Below are the code and all the weights of a small trained network. Each question names an input and a target symbol and asks about switching units off, where a switched-off unit gives its printed mean instead of its output.

import numpy as np


def w(rows, s, z=0):
    codes = np.array(rows[::2]) - 128.0
    scale = np.full(codes.shape[1], s)
    scale[-1] = z or s
    return codes * scale


def norm(h):
    return h / np.sqrt((h * h).mean(-1, keepdims=True) + 1e-5)


def f(y):
    return y / 2 * (1 + np.tanh(0.7978845608 * (y + 0.044715 * y**3)))


def softmax(a):
    e = np.exp(a - a.max(-1, keepdims=True))
    return e / e.sum(-1, keepdims=True)


def log_softmax(a):
    a = a - a.max(-1, keepdims=True)
    return a - np.log(np.exp(a).sum(-1, keepdims=True))


def net(x, mask):
    ids = ['αβγδεζηλμξπστφψω'.index(c) for c in x.split()]
    T = len(ids)
    res = E[ids] + P[:T]
    u = 0
    for l in range(2):
        r = norm(res)
        for j in range(2):
            rows = slice(3 * j, 3 * j + 3)
            q, k, v = (r @ M[l][rows].T for M in (Q, K, V))
            z = softmax(np.where(np.tri(T) > 0, q @ k.T / 3**0.5, -1e9)) @ v
            o = O[l][rows]
            res = res + np.where(mask[u + j], z, o[:, -1]) @ o[:, :-1]
        u += 2
        y = f(norm(res) @ A[l][:, :-1].T + A[l][:, -1])
        res = res + np.where(mask[u : u + 8], y, B[l][:, -1]) @ B[l][:, :-1]
        u += 8
    return log_softmax(norm(res)[-1] @ U[:, :-1].T + U[:, -1])


Q, K, V, O, A, B = {}, {}, {}, {}, {}, {}
E = w([
[126,122,154],'α',
[161,87,93],'β',
[143,114,242],'γ',
[128,175,192],'δ',
[222,103,113],'ε',
[156,133,121],'ζ',
[213,253,184],'η',
[166,154,125],'λ',
[96,68,174],'μ',
[160,79,84],'ξ',
[93,142,32],'π',
[93,91,118],'σ',
[92,86,108],'τ',
[94,164,108],'φ',
[133,101,118],'ψ',
[182,86,119],'ω',
],0.025)
P = w([
[204,170,19],'0',
[74,73,190],'1',
[218,232,13],'2',
[32,95,162],'3',
[190,214,26],'4',
[31,147,148],'5',
[203,252,55],'6',
[25,116,169],'7',
[190,245,55],'8',
[22,105,163],'9',
[195,253,65],'10',
[29,89,164],'11',
[166,215,34],'12',
[27,91,164],'13',
],0.0044)
Q[0] = w([
[150,164,200],'L0H0',
[226,111,89],'L0H0',
[54,84,115],'L0H0',
[138,243,157],'L0H1',
[158,95,99],'L0H1',
[254,138,106],'L0H1',
],0.0061)
K[0] = w([
[204,166,156],'L0H0',
[4,78,116],'L0H0',
[168,224,45],'L0H0',
[191,115,150],'L0H1',
[1,145,16],'L0H1',
[8,50,232],'L0H1',
],0.0068)
V[0] = w([
[206,167,96],'L0H0',
[1,15,121],'L0H0',
[157,162,59],'L0H0',
[150,126,174],'L0H1',
[252,149,212],'L0H1',
[189,153,84],'L0H1',
],0.0077)
O[0] = w([
[159,28,55,138],'L0H0',
[88,82,82,248],'L0H0',
[25,143,201,154],'L0H0',
[101,255,140,94],'L0H1',
[88,79,151,58],'L0H1',
[133,227,102,155],'L0H1',
],0.0055,0.0012)
A[0] = w([
[211,200,184,143],'L0N0',
[159,244,59,251],'L0N1',
[65,125,121,93],'L0N2',
[106,90,78,163],'L0N3',
[187,74,97,137],'L0N4',
[125,84,145,189],'L0N5',
[88,116,174,173],'L0N6',
[151,33,100,36],'L0N7',
],0.011,0.003)
B[0] = w([
[129,51,106,189],'L0N0',
[131,71,142,255],'L0N1',
[196,99,145,152],'L0N2',
[124,152,180,192],'L0N3',
[85,178,136,189],'L0N4',
[100,205,128,182],'L0N5',
[113,115,82,177],'L0N6',
[187,254,128,188],'L0N7',
],0.0096,0.0054)
Q[1] = w([
[70,205,163],'L1H0',
[194,135,181],'L1H0',
[188,53,114],'L1H0',
[2,228,141],'L1H1',
[174,230,159],'L1H1',
[181,255,191],'L1H1',
],0.0087)
K[1] = w([
[254,74,145],'L1H0',
[79,154,36],'L1H0',
[191,90,38],'L1H0',
[97,154,152],'L1H1',
[65,174,96],'L1H1',
[175,238,236],'L1H1',
],0.0071)
V[1] = w([
[107,149,196],'L1H0',
[146,180,124],'L1H0',
[212,61,153],'L1H0',
[22,232,95],'L1H1',
[106,147,148],'L1H1',
[198,154,254],'L1H1',
],0.0085)
O[1] = w([
[2,101,189,176],'L1H0',
[180,61,141,103],'L1H0',
[144,92,121,76],'L1H0',
[111,121,100,246],'L1H1',
[102,105,164,149],'L1H1',
[144,162,56,28],'L1H1',
],0.0061,0.0012)
A[1] = w([
[48,130,220,187],'L1N0',
[122,136,175,13],'L1N1',
[91,162,213,67],'L1N2',
[176,198,160,11],'L1N3',
[161,84,216,177],'L1N4',
[215,162,151,215],'L1N5',
[91,87,92,106],'L1N6',
[10,2,114,2],'L1N7',
],0.0099,0.0032)
B[1] = w([
[100,166,11,254],'L1N0',
[247,222,117,117],'L1N1',
[184,106,48,166],'L1N2',
[146,229,193,134],'L1N3',
[73,109,170,183],'L1N4',
[57,115,111,181],'L1N5',
[182,111,207,152],'L1N6',
[228,254,189,252],'L1N7',
],0.0059,0.0061)
U = w([
[152,78,159,142],'α',
[176,148,93,33],'β',
[91,92,184,146],'γ',
[69,72,164,125],'δ',
[193,81,122,253],'ε',
[133,35,103,106],'ζ',
[238,154,191,40],'η',
[147,49,103,154],'λ',
[75,104,83,238],'μ',
[171,129,77,31],'ξ',
[132,43,3,91],'π',
[77,100,88,54],'σ',
[46,88,77,95],'τ',
[175,183,253,130],'φ',
[13,223,242,131],'ψ',
[227,166,127,136],'ω',
],0.015,0.0082)

Each question gives the input, a string of symbols that net reads in full, and the target symbol t.
The units are the heads (3 rows each of Q, K, V and O) and the neurons (one row each of A and B). Each row of codes is followed by its name. A weight is (code - 128) times the scale printed after its matrix; where a second scale follows, it is the last column's (O, A, B and U).
mask holds one flag per unit, layer by layer, with each layer's heads first. A switched-off unit (its flag False) gives its mean, the last column of its rows in O or B, instead of its output. The means were averaged over made-up inputs and are rounded, as every weight is.
A unit's drop is (log p(t) with every unit on - log p(t) with that unit switched off) / (log p(t) with every unit on - log p(t) with every unit switched off).
The circuit of an input: a set's keep is (log p(t) with only the set's units on - log p(t) with every unit switched off) / (log p(t) with every unit on - log p(t) with every unit switched off). Starting from the 12 units with the biggest drops (on a tie, the unit counted first), units are removed one at a time, each time the one whose removal leaves the highest keep (on an exact tie, the one counted first), for as long as the keep stays at least 0.8.
circuit, biggest first: the units of the circuit, biggest drop first
k most important neurons: the k neurons with the biggest drops, biggest first
top k neurons in layer l: the k neurons of layer l with the biggest drops, biggest first
heads that matter: for each layer, one digit per head in row order, 1 if its drop is at least 0.15 and else 0, layers parted by /
drop of u: that unit's drop, to one decimal
input μ η μ τ α π, target ψ: top 2 neurons in layer 0 => L0N7, L0N3
input γ ζ φ η φ π ω τ φ π, target φ: heads that matter => 00 / 01
input μ φ φ π π φ λ β φ μ τ τ π π, target ψ: 4 most important neurons => L1N7, L0N0, L0N3, L1N2
input π π π ω σ τ π μ μ μ τ μ μ σ, target ψ: heads that matter => 10 / 11
input λ λ ξ ε π μ φ, target φ: most important neuron => L0N7
input ε μ μ ζ δ π φ, target φ: 3 most important neurons => L1N7, L0N1, L0N5
input α ψ α γ μ η φ ω δ η φ π, target φ: top 3 neurons in layer 1 => L1N7, L1N6, L1N0
input ε π ξ π, target ω: 3 most important neurons => L1N7, L0N7, L0N3
input φ ψ π μ, target ψ: circuit, biggest first => L1N7, L1N0
input ε α ε γ ε α, target ω: 3 most important neurons => L0N7, L1N7, L0N6
input τ μ σ λ ψ, target ψ: 2 most important neurons => L0N7, L1N0
input λ μ ε δ σ β φ π π γ μ σ, target ψ: top 2 neurons in layer 0 => L0N6, L0N5
input μ μ δ γ ε ε ψ, target ψ: heads that matter => 01 / 00
input ω β μ ξ, target ψ: top 2 neurons in layer 0 => L0N4, L0N3
input π ξ η τ μ φ π ε ζ ε μ ξ ξ ζ, target ψ: top 2 neurons in layer 0 => L0N7, L0N4
input γ τ ζ μ π ε φ ξ α ψ λ μ π ω, target ψ: most important neuron => L0N4
input μ μ μ ω μ ε η μ μ μ φ τ, target ψ: drop of L1N7 => 0.5
input μ π λ π τ π π μ φ β, target ψ: drop of L0N7 => 0.3
input ε φ μ, target μ: drop of L0N7 => 0.3
input τ π ε ε ε π η σ, target φ: drop of L1H0 => 0.2
input μ η φ α π μ μ ω ε δ, target μ: top neuron in layer 0 => L0N1
input β ε α ζ λ δ μ φ ε ε ω π, target ω: top 2 neurons in layer 1 => L1N7, L1N4
